Here is a tiny trained network, its code and every weight. The questions are about switching its units off for an input and a target symbol, where a switched-off unit gives its printed mean instead of its output.

import numpy as np


def w(rows, s, z=0):
    codes = np.array(rows[::2]) - 128.0
    scale = np.full(codes.shape[1], s)
    scale[-1] = z or s
    return codes * scale


def f(y):
    return np.maximum(y, 0)


def softmax(a):
    e = np.exp(a - a.max(-1, keepdims=True))
    return e / e.sum(-1, keepdims=True)


def log_softmax(a):
    a = a - a.max(-1, keepdims=True)
    return a - np.log(np.exp(a).sum(-1, keepdims=True))


def net(x, mask):
    ids = ['ΣΩβηλψ'.index(c) for c in x.split()]
    T = len(ids)
    res = E[ids] + P[:T]
    r = res
    for j in range(3):
        rows = slice(2 * j, 2 * j + 2)
        q, k, v = (r @ M[0][rows].T for M in (Q, K, V))
        z = softmax(np.where(np.tri(T) > 0, q @ k.T / 2**0.5, -1e9)) @ v
        o = O[0][rows]
        res = res + np.where(mask[j], z, o[:, -1]) @ o[:, :-1]
    y = f(res @ A[0][:, :-1].T + A[0][:, -1])
    res = res + np.where(mask[3:15], y, B[0][:, -1]) @ B[0][:, :-1]
    return log_softmax(res[-1] @ U[:, :-1].T + U[:, -1])


Q, K, V, O, A, B = {}, {}, {}, {}, {}, {}
E = w([
[179,85,153,157,73,77],'Σ',
[126,50,92,114,100,201],'Ω',
[130,190,163,163,199,148],'β',
[7,101,159,148,133,83],'η',
[115,133,156,132,90,146],'λ',
[101,209,83,122,122,106],'ψ',
],0.02)
P = w([
[61,253,192,162,36,175],'0',
[61,198,125,254,74,185],'1',
[86,172,115,182,114,164],'2',
[105,143,93,168,144,156],'3',
[116,118,66,161,172,151],'4',
[123,87,40,159,202,145],'5',
[127,74,8,165,231,136],'6',
],0.0091)
Q[0] = w([
[121,215,101,116,173,216],'H0',
[101,165,144,186,192,114],'H0',
[103,184,137,136,124,150],'H1',
[169,140,79,125,131,146],'H1',
[139,104,161,132,154,181],'H2',
[136,77,132,8,80,141],'H2',
],0.018)
K[0] = w([
[30,177,156,104,205,50],'H0',
[104,68,5,108,206,141],'H0',
[118,198,142,199,95,176],'H1',
[189,111,93,81,169,133],'H1',
[124,91,71,110,117,51],'H2',
[120,189,205,140,109,68],'H2',
],0.014)
V[0] = w([
[119,201,183,100,114,229],'H0',
[25,124,141,143,156,142],'H0',
[156,106,91,60,96,32],'H1',
[39,52,118,152,62,41],'H1',
[212,101,254,202,164,78],'H2',
[108,18,169,65,43,132],'H2',
],0.0068)
O[0] = w([
[225,86,75,82,150,210,166],'H0',
[113,97,179,40,71,181,236],'H0',
[173,175,194,102,148,156,1],'H1',
[112,245,98,147,164,181,114],'H1',
[167,169,222,165,234,214,122],'H2',
[194,1,146,165,111,119,27],'H2',
],0.0082,0.0089)
A[0] = w([
[108,203,194,180,127,140,142],'N0',
[82,188,189,145,185,175,33],'N1',
[106,177,106,132,218,148,2],'N2',
[121,157,57,104,166,214,82],'N3',
[89,91,177,136,150,174,151],'N4',
[109,199,152,115,169,87,5],'N5',
[125,235,119,86,181,142,108],'N6',
[199,48,125,122,129,177,67],'N7',
[254,166,37,143,152,142,224],'N8',
[177,142,145,92,91,167,233],'N9',
[171,103,122,104,207,144,107],'N10',
[181,41,235,106,186,64,143],'N11',
],0.0093,0.0041)
B[0] = w([
[173,143,156,109,168,80,235],'N0',
[147,93,167,93,147,95,246],'N1',
[167,112,137,153,120,150,203],'N2',
[213,131,101,118,133,125,241],'N3',
[111,111,144,149,80,105,198],'N4',
[173,94,141,184,86,207,175],'N5',
[142,108,122,107,197,142,255],'N6',
[108,200,157,114,132,46,156],'N7',
[43,67,155,92,93,146,169],'N8',
[145,120,93,180,114,129,169],'N9',
[125,140,123,188,98,106,145],'N10',
[93,245,71,126,191,48,137],'N11',
],0.011,0.0088)
U = w([
[165,24,132,223,33,202,227],'Σ',
[15,120,201,103,131,102,185],'Ω',
[101,248,33,120,196,79,133],'β',
[186,235,126,254,148,7,129],'η',
[168,126,129,137,117,92,1],'λ',
[209,58,154,100,186,155,139],'ψ',
],0.0057,0.0058)

Each question gives the input, a string of symbols that net reads in full, and the target symbol t.
The units are the heads (2 rows each of Q, K, V and O) and the neurons (one row each of A and B). Each row of codes is followed by its name. A weight is (code - 128) times the scale printed after its matrix; where a second scale follows, it is the last column's (O, A, B and U).
mask holds one flag per unit, heads first, then neurons. A switched-off unit (its flag False) gives its mean, the last column of its rows in O or B, instead of its output. The means were averaged over made-up inputs and are rounded, as every weight is.
A unit's drop is (log p(t) with every unit on - log p(t) with that unit switched off) / (log p(t) with every unit on - log p(t) with every unit switched off).
The circuit of an input: a set's keep is (log p(t) with only the set's units on - log p(t) with every unit switched off) / (log p(t) with every unit on - log p(t) with every unit switched off). Starting from the 12 units with the biggest drops (on a tie, the unit counted first), units are removed one at a time, each time the one whose removal leaves the highest keep (on an exact tie, the one counted first), for as long as the keep stays at least 0.8.
circuit, biggest first: the units of the circuit, biggest drop first
unit that matters most: the unit with the biggest drop
top k neurons: the k neurons with the biggest drops, biggest first
which heads matter: for each layer, one digit per head in row order, 1 if its drop is at least 0.15 and else 0, layers parted by /
drop of u: that unit's drop, to one decimal
input ψ β β Σ β, target η: circuit, biggest first -> [H2 H1 N11 N10]
input η ψ η ψ η, target β: top 2 neurons -> [N8 N4]
input λ η ψ ψ β Σ ψ, target ψ: top 2 neurons -> [N5 N6]
input β β β, target ψ: circuit, biggest first -> [H2 N6 N1]
input β η η β, target Ω: unit that matters most -> H1
input Σ β β β λ β, target Σ: top 2 neurons -> [N0 N6]
input ψ β Ω η Σ β, target Ω: circuit, biggest first -> [N3 H0 H1]
input η ψ β η Ω η ψ, target Ω: circuit, biggest first -> [H2 N3 H0]
input η η η β, target ψ: which heads matter -> 010
input β β β Σ β, target η: circuit, biggest first -> [H1 H2 N11 N10]
input λ η β β Σ β η, target ψ: top 3 neurons -> [N5 N1 N6]
input Ω Σ η, target Σ: drop of N0 -> 0.3
input Ω η ψ, target Σ: drop of H2 -> 1.1
input β β Ω β β ψ, target Σ: top neuron -> [N0]
input η ψ β ψ, target ψ: drop of N0 -> 0.0
input η Σ η η ψ η, target β: drop of H0 -> -0.1
